Here is a tiny trained network, its code and every weight. The questions are about switching its units off for an input and a target symbol, where a switched-off unit gives its printed mean instead of its output.

import numpy as np


def w(rows, s, z=0):
    codes = np.array(rows[::2]) - 128.0
    scale = np.full(codes.shape[1], s)
    scale[-1] = z or s
    return codes * scale


def norm(h):
    return h / np.sqrt((h * h).mean(-1, keepdims=True) + 1e-5)


def f(y):
    return np.maximum(y, 0)


def softmax(a):
    e = np.exp(a - a.max(-1, keepdims=True))
    return e / e.sum(-1, keepdims=True)


def log_softmax(a):
    a = a - a.max(-1, keepdims=True)
    return a - np.log(np.exp(a).sum(-1, keepdims=True))


def net(x, mask):
    ids = ['ΓΣΨαζηλμ'.index(c) for c in x.split()]
    T = len(ids)
    res = E[ids] + P[:T]
    r = norm(res)
    for j in range(3):
        rows = slice(3 * j, 3 * j + 3)
        q, k, v = (r @ M[0][rows].T for M in (Q, K, V))
        z = softmax(np.where(np.tri(T) > 0, q @ k.T / 3**0.5, -1e9)) @ v
        o = O[0][rows]
        res = res + np.where(mask[j], z, o[:, -1]) @ o[:, :-1]
    y = f(norm(res) @ A[0][:, :-1].T + A[0][:, -1])
    res = res + np.where(mask[3:7], y, B[0][:, -1]) @ B[0][:, :-1]
    return log_softmax(norm(res)[-1] @ U[:, :-1].T + U[:, -1])


Q, K, V, O, A, B = {}, {}, {}, {}, {}, {}
E = w([
[170,125,51,194],'Γ',
[183,161,41,70],'Σ',
[131,64,5,139],'Ψ',
[149,75,9,164],'α',
[162,103,32,181],'ζ',
[144,117,185,255],'η',
[215,211,116,90],'λ',
[144,77,180,251],'μ',
],0.0099)
P = w([
[48,218,90,200],'0',
[79,191,98,179],'1',
[110,171,97,172],'2',
[128,156,100,166],'3',
[145,143,103,157],'4',
[157,128,109,148],'5',
[170,113,115,137],'6',
[184,99,120,126],'7',
[202,79,129,114],'8',
[247,55,112,115],'9',
],0.013)
Q[0] = w([
[43,134,129,73],'H1',
[68,107,194,114],'H1',
[60,115,204,121],'H1',
[151,161,132,65],'H2',
[43,153,160,43],'H2',
[250,181,172,215],'H2',
[152,114,83,136],'H3',
[189,171,142,105],'H3',
[222,68,90,225],'H3',
],0.016)
K[0] = w([
[96,224,165,175],'H1',
[56,218,47,128],'H1',
[79,199,48,149],'H1',
[119,117,178,187],'H2',
[78,203,91,236],'H2',
[211,8,123,116],'H2',
[158,111,207,77],'H3',
[192,67,74,210],'H3',
[254,53,180,67],'H3',
],0.011)
V[0] = w([
[125,163,84,61],'H1',
[128,158,177,170],'H1',
[137,219,46,137],'H1',
[55,78,70,114],'H2',
[116,116,86,82],'H2',
[86,85,108,134],'H2',
[133,180,160,4],'H3',
[146,135,169,121],'H3',
[126,161,169,151],'H3',
],0.016)
O[0] = w([
[190,162,86,152,82],'H1',
[103,131,149,175,146],'H1',
[220,98,140,142,254],'H1',
[145,163,170,86,107],'H2',
[152,168,198,138,125],'H2',
[114,223,133,10,105],'H2',
[173,192,196,202,5],'H3',
[112,186,119,136,104],'H3',
[87,154,173,136,135],'H3',
],0.012,0.0097)
A[0] = w([
[127,177,125,11,254],'N1',
[117,111,107,198,226],'N2',
[5,174,135,124,174],'N3',
[176,150,117,133,94],'N4',
],0.013,0.004)
B[0] = w([
[79,146,235,170,213],'N1',
[61,117,130,207,253],'N2',
[56,254,40,73,172],'N3',
[173,180,136,125,185],'N4',
],0.014,0.0064)
U = w([
[123,150,131,248,109],'Γ',
[147,156,178,122,145],'Σ',
[157,100,143,109,104],'Ψ',
[163,72,78,109,40],'α',
[160,62,56,121,2],'ζ',
[85,169,79,125,172],'η',
[173,122,127,204,165],'λ',
[48,114,129,172,165],'μ',
],0.014,0.008)

Each question gives the input, a string of symbols that net reads in full, and the target symbol t.
The units are the heads (3 rows each of Q, K, V and O) and the neurons (one row each of A and B). Each row of codes is followed by its name. A weight is (code - 128) times the scale printed after its matrix; where a second scale follows, it is the last column's (O, A, B and U).
mask holds one flag per unit, heads first, then neurons. A switched-off unit (its flag False) gives its mean, the last column of its rows in O or B, instead of its output. The means were averaged over made-up inputs and are rounded, as every weight is.
A unit's drop is (log p(t) with every unit on - log p(t) with that unit switched off) / (log p(t) with every unit on - log p(t) with every unit switched off).
The circuit of an input: a set's keep is (log p(t) with only the set's units on - log p(t) with every unit switched off) / (log p(t) with every unit on - log p(t) with every unit switched off). Starting from all 7 units, units are removed one at a time, each time the one whose removal leaves the highest keep (on an exact tie, the one counted first), for as long as the keep stays at least 0.8.
units of the circuit, in order: the units of the circuit, biggest drop first
top k neurons: the k neurons with the biggest drops, biggest first
heads that matter: for each layer, one digit per head in row order, 1 if its drop is at least 0.15 and else 0, layers parted by /
input Γ α λ μ Ψ η λ λ Ψ, target λ: units of the circuit, in order	H3
input Ψ λ λ η Ψ Ψ α Ψ, target Ψ: heads that matter	011
input α λ μ λ, target η: units of the circuit, in order	H1, N3
input Ψ λ μ ζ η λ λ, target Γ: heads that matter	011
input λ λ λ Σ α μ λ μ μ η, target η: heads that matter	100
input Σ Σ λ μ Σ Ψ λ Σ λ α, target Γ: heads that matter	011
input α α μ μ α λ, target μ: heads that matter	100
input Ψ Ψ λ α α α λ Ψ ζ, target Σ: units of the circuit, in order	H2, H1, N1
input μ λ Ψ α, target Σ: heads that matter	010
input α μ λ Ψ Γ, target Σ: top 2 neurons	N1, N2
input λ Ψ λ λ α Σ λ λ η Γ, target μ: heads that matter	100
input α Σ λ λ Γ μ Ψ η η, target μ: units of the circuit, in order	N1, H3, H2
input λ μ μ λ λ η λ, target μ: heads that matter	110
input μ λ μ λ μ Ψ Σ μ ζ, target η: heads that matter	100
input Ψ α λ λ λ η λ Ψ α, target Σ: units of the circuit, in order	H2, H1, N2, N1
input Σ λ ζ Ψ α ζ λ μ η, target μ: units of the circuit, in order	H1
input λ η μ λ α, target Γ: heads that matter	001
input α λ α, target λ: units of the circuit, in order	H1, H3
input Ψ λ μ λ α μ μ, target η: heads that matter	101
input λ η λ λ α λ μ μ, target η: top 2 neurons	N3, N1
input λ η Ψ μ, target Σ: units of the circuit, in order	H2
input λ α Σ Σ λ η Σ μ Ψ, target η: top 2 neurons	N3, N2
input λ Σ Ψ μ α, target η: heads that matter	110
input μ Ψ λ Γ Ψ, target λ: top 2 neurons	N3, N4
